Here is a tiny trained network, its code and every weight. The questions are about switching its units off for an input and a class, where a switched-off unit gives its printed mean instead of its output.

import numpy as np


def w(rows, s, z=0):
    codes = np.array(rows[::2]) - 128.0
    scale = np.full(codes.shape[1], s)
    scale[-1] = z or s
    return codes * scale


def norm(h):
    return h / np.sqrt((h * h).mean(-1, keepdims=True) + 1e-5)


def f(y):
    return y / 2 * (1 + np.tanh(0.7978845608 * (y + 0.044715 * y**3)))


def log_softmax(a):
    a = a - a.max(-1, keepdims=True)
    return a - np.log(np.exp(a).sum(-1, keepdims=True))


def net(x, mask):
    res = np.array(x, float).reshape(1, 7) / 4 @ E
    u = 0
    for l in range(2):
        y = f(norm(res) @ A[l][:, :-1].T + A[l][:, -1])
        res = res + np.where(mask[u : u + 12], y, B[l][:, -1]) @ B[l][:, :-1]
        u += 12
    return log_softmax(norm(res)[-1] @ U[:, :-1].T + U[:, -1])


A, B = {}, {}
E = w([
[123,124,124,150,133,118,167,116,127],'x0',
[79,28,144,134,129,146,100,122,105],'x1',
[31,224,171,228,159,207,97,140,113],'x2',
[99,138,154,73,174,139,139,32,178],'x3',
[214,115,206,196,93,133,90,37,113],'x4',
[101,146,170,74,1,192,211,104,96],'x5',
[141,113,208,135,100,155,126,210,226],'x6',
],0.0073)
A[0] = w([
[164,121,101,171,62,145,94,225,126,117],'L0N1',
[70,28,114,135,171,142,118,97,14,137],'L0N2',
[143,112,62,193,62,115,109,173,35,79],'L0N3',
[67,112,83,101,148,117,185,157,152,81],'L0N4',
[127,52,159,158,120,157,104,97,86,93],'L0N5',
[91,148,156,71,33,168,155,109,86,2],'L0N6',
[183,90,114,105,114,89,156,162,98,101],'L0N7',
[61,132,94,103,109,105,128,187,133,38],'L0N8',
[189,234,116,107,132,90,152,123,120,158],'L0N9',
[96,169,111,184,138,182,123,128,64,78],'L0N10',
[54,1,184,127,107,157,112,154,170,167],'L0N11',
[86,133,144,63,174,156,125,21,189,121],'L0N12',
],0.0094,0.0067)
B[0] = w([
[100,156,211,78,180,100,173,103,123,218],'L0N1',
[107,229,80,116,87,53,125,150,117,218],'L0N2',
[146,179,246,44,234,112,195,83,107,187],'L0N3',
[254,148,148,164,96,213,83,161,81,170],'L0N4',
[176,136,164,153,61,118,82,179,99,157],'L0N5',
[72,95,123,107,15,203,196,121,186,184],'L0N6',
[92,140,109,83,145,191,134,35,183,166],'L0N7',
[228,138,131,156,94,183,100,137,89,149],'L0N8',
[99,190,120,151,42,62,105,167,117,230],'L0N9',
[94,121,130,74,117,183,100,84,185,195],'L0N10',
[141,225,105,132,107,94,147,149,176,254],'L0N11',
[156,178,223,83,185,122,188,175,55,247],'L0N12',
],0.0089,0.0051)
A[1] = w([
[191,99,129,63,135,72,162,158,118,69],'L1N1',
[114,120,148,127,184,79,94,146,156,107],'L1N2',
[174,155,96,156,254,96,68,141,96,132],'L1N3',
[90,57,141,137,104,154,148,134,88,94],'L1N4',
[24,155,161,172,134,197,111,139,120,172],'L1N5',
[144,168,121,153,120,136,134,117,251,119],'L1N6',
[166,62,92,56,76,88,154,99,154,57],'L1N7',
[152,75,205,135,168,160,166,194,192,143],'L1N8',
[197,96,175,189,82,130,86,44,98,78],'L1N9',
[118,121,39,77,154,197,114,192,123,137],'L1N10',
[136,87,84,184,210,71,79,126,162,36],'L1N11',
[152,194,128,68,97,120,125,95,150,252],'L1N12',
],0.011,0.0038)
B[1] = w([
[104,175,214,180,161,157,86,93,188,166],'L1N1',
[99,143,173,118,50,146,177,120,145,161],'L1N2',
[118,110,139,82,49,181,181,95,115,207],'L1N3',
[45,224,137,131,54,127,118,101,173,124],'L1N4',
[194,82,93,117,197,100,85,53,206,194],'L1N5',
[86,85,50,116,91,71,102,163,70,177],'L1N6',
[84,150,109,179,207,190,49,85,211,152],'L1N7',
[143,52,113,73,143,95,157,93,68,176],'L1N8',
[207,119,88,141,148,219,158,254,107,147],'L1N9',
[232,92,205,221,103,142,106,143,92,154],'L1N10',
[61,140,143,94,11,188,183,105,158,152],'L1N11',
[105,84,95,158,158,81,88,159,81,252],'L1N12',
],0.0097,0.012)
U = w([
[138,170,251,61,205,132,184,107,131,119],'0',
[70,126,145,96,2,224,173,96,179,106],'1',
[117,90,106,156,213,176,28,57,242,109],'2',
[124,78,87,103,127,77,117,119,59,232],'3',
[224,115,162,190,119,209,106,191,70,91],'4',
[115,104,134,115,114,115,102,124,104,254],'5',
[89,210,119,166,76,39,75,189,132,50],'6',
[29,33,148,226,165,156,163,126,70,12],'7',
],0.012,0.0095)

Each question gives the input, the list of numbers given to net, and the class t.
The units are the neurons (one row each of A and B). Each row of codes is followed by its name. A weight is (code - 128) times the scale printed after its matrix; where a second scale follows, it is the last column's (A, B and U).
mask holds one flag per neuron, layer by layer. A switched-off neuron (its flag False) gives its mean, the last column of its row in B, instead of its output. The means were averaged over made-up inputs and are rounded, as every weight is.
A unit's drop is (log p(t) with every unit on - log p(t) with that unit switched off) / (log p(t) with every unit on - log p(t) with every unit switched off).
The circuit of an input: a set's keep is (log p(t) with only the set's units on - log p(t) with every unit switched off) / (log p(t) with every unit on - log p(t) with every unit switched off). Starting from the 12 units with the biggest drops (on a tie, the unit counted first), units are removed one at a time, each time the one whose removal leaves the highest keep (on an exact tie, the one counted first), for as long as the keep stays at least 0.8.
circuit, biggest first: the units of the circuit, biggest drop first
unit that matters most: the unit with the biggest drop
k most important neurons: the k neurons with the biggest drops, biggest first
top k neurons in layer l: the k neurons of layer l with the biggest drops, biggest first
input [-6,1,-6,-5,7,-4,-4], class 4: top 2 neurons in layer 0	L0N5, L0N12
input [-3,0,4,-1,4,1,3], class 2: unit that matters most	L1N5
input [0,-3,8,-7,4,3,-8], class 2: top 2 neurons in layer 0	L0N10, L0N12
input [-1,6,-5,6,2,2,-6], class 0: 4 most important neurons	L0N12, L1N1, L1N6, L0N9
input [-4,8,-1,-1,2,7,6], class 6: 2 most important neurons	L0N11, L1N3
input [-4,8,4,-6,-1,5,3], class 6: 3 most important neurons	L0N11, L0N2, L0N12
input [-2,8,1,2,-7,5,6], class 6: 3 most important neurons	L0N11, L1N3, L1N6
input [-6,7,-6,-7,3,0,3], class 0: circuit, biggest first	L0N3, L1N1
input [6,4,-6,2,-8,1,7], class 4: circuit, biggest first	L0N4, L1N10
input [-3,1,-4,-1,-8,-2,5], class 4: circuit, biggest first	L1N10, L0N4
input [-1,-6,-1,-6,-4,6,7], class 3: 2 most important neurons	L0N12, L1N8
input [6,3,-3,8,-7,-7,3], class 0: 2 most important neurons	L0N12, L1N1
input [0,4,3,6,3,-8,-7], class 1: circuit, biggest first	L1N3, L1N11
input [4,3,0,-4,0,-4,4], class 0: circuit, biggest first	L0N1
input [-3,8,-2,-2,-2,5,4], class 6: circuit, biggest first	L0N11, L1N3
input [-6,6,-3,6,-8,-5,-4], class 4: circuit, biggest first	L0N4, L1N10
input [-6,2,8,-8,-6,5,-1], class 0: top 2 neurons in layer 0	L0N3, L0N1
input [7,-1,8,4,4,6,-1], class 2: 2 most important neurons	L1N5, L1N3
input [-3,8,-7,-1,-1,-2,5], class 6: top 2 neurons in layer 0	L0N11, L0N2
input [-7,-2,7,-6,-5,-5,-3], class 2: unit that matters most	L1N5
input [5,-4,-6,-6,-3,-1,4], class 0: top 4 neurons in layer 0	L0N1, L0N3, L0N6, L0N10
input [7,4,-6,6,-7,5,-3], class 4: top 2 neurons in layer 1	L1N10, L1N5
input [2,-7,-6,6,8,-8,-3], class 1: top 2 neurons in layer 1	L1N3, L1N11
input [0,-3,-3,-4,-8,-7,0], class 4: circuit, biggest first	L1N10, L0N4
input [1,-8,2,0,-8,3,-4], class 4: 2 most important neurons	L0N4, L1N10
input [1,-3,-7,7,-2,6,-1], class 0: 2 most important neurons	L0N12, L1N5
input [-8,3,-8,5,8,4,-3], class 2: circuit, biggest first	L1N7
input [7,8,-3,-8,-1,5,6], class 0: circuit, biggest first	L0N1, L0N3
input [-3,8,8,-5,-2,-6,4], class 2: top 2 neurons in layer 1	L1N5, L1N12
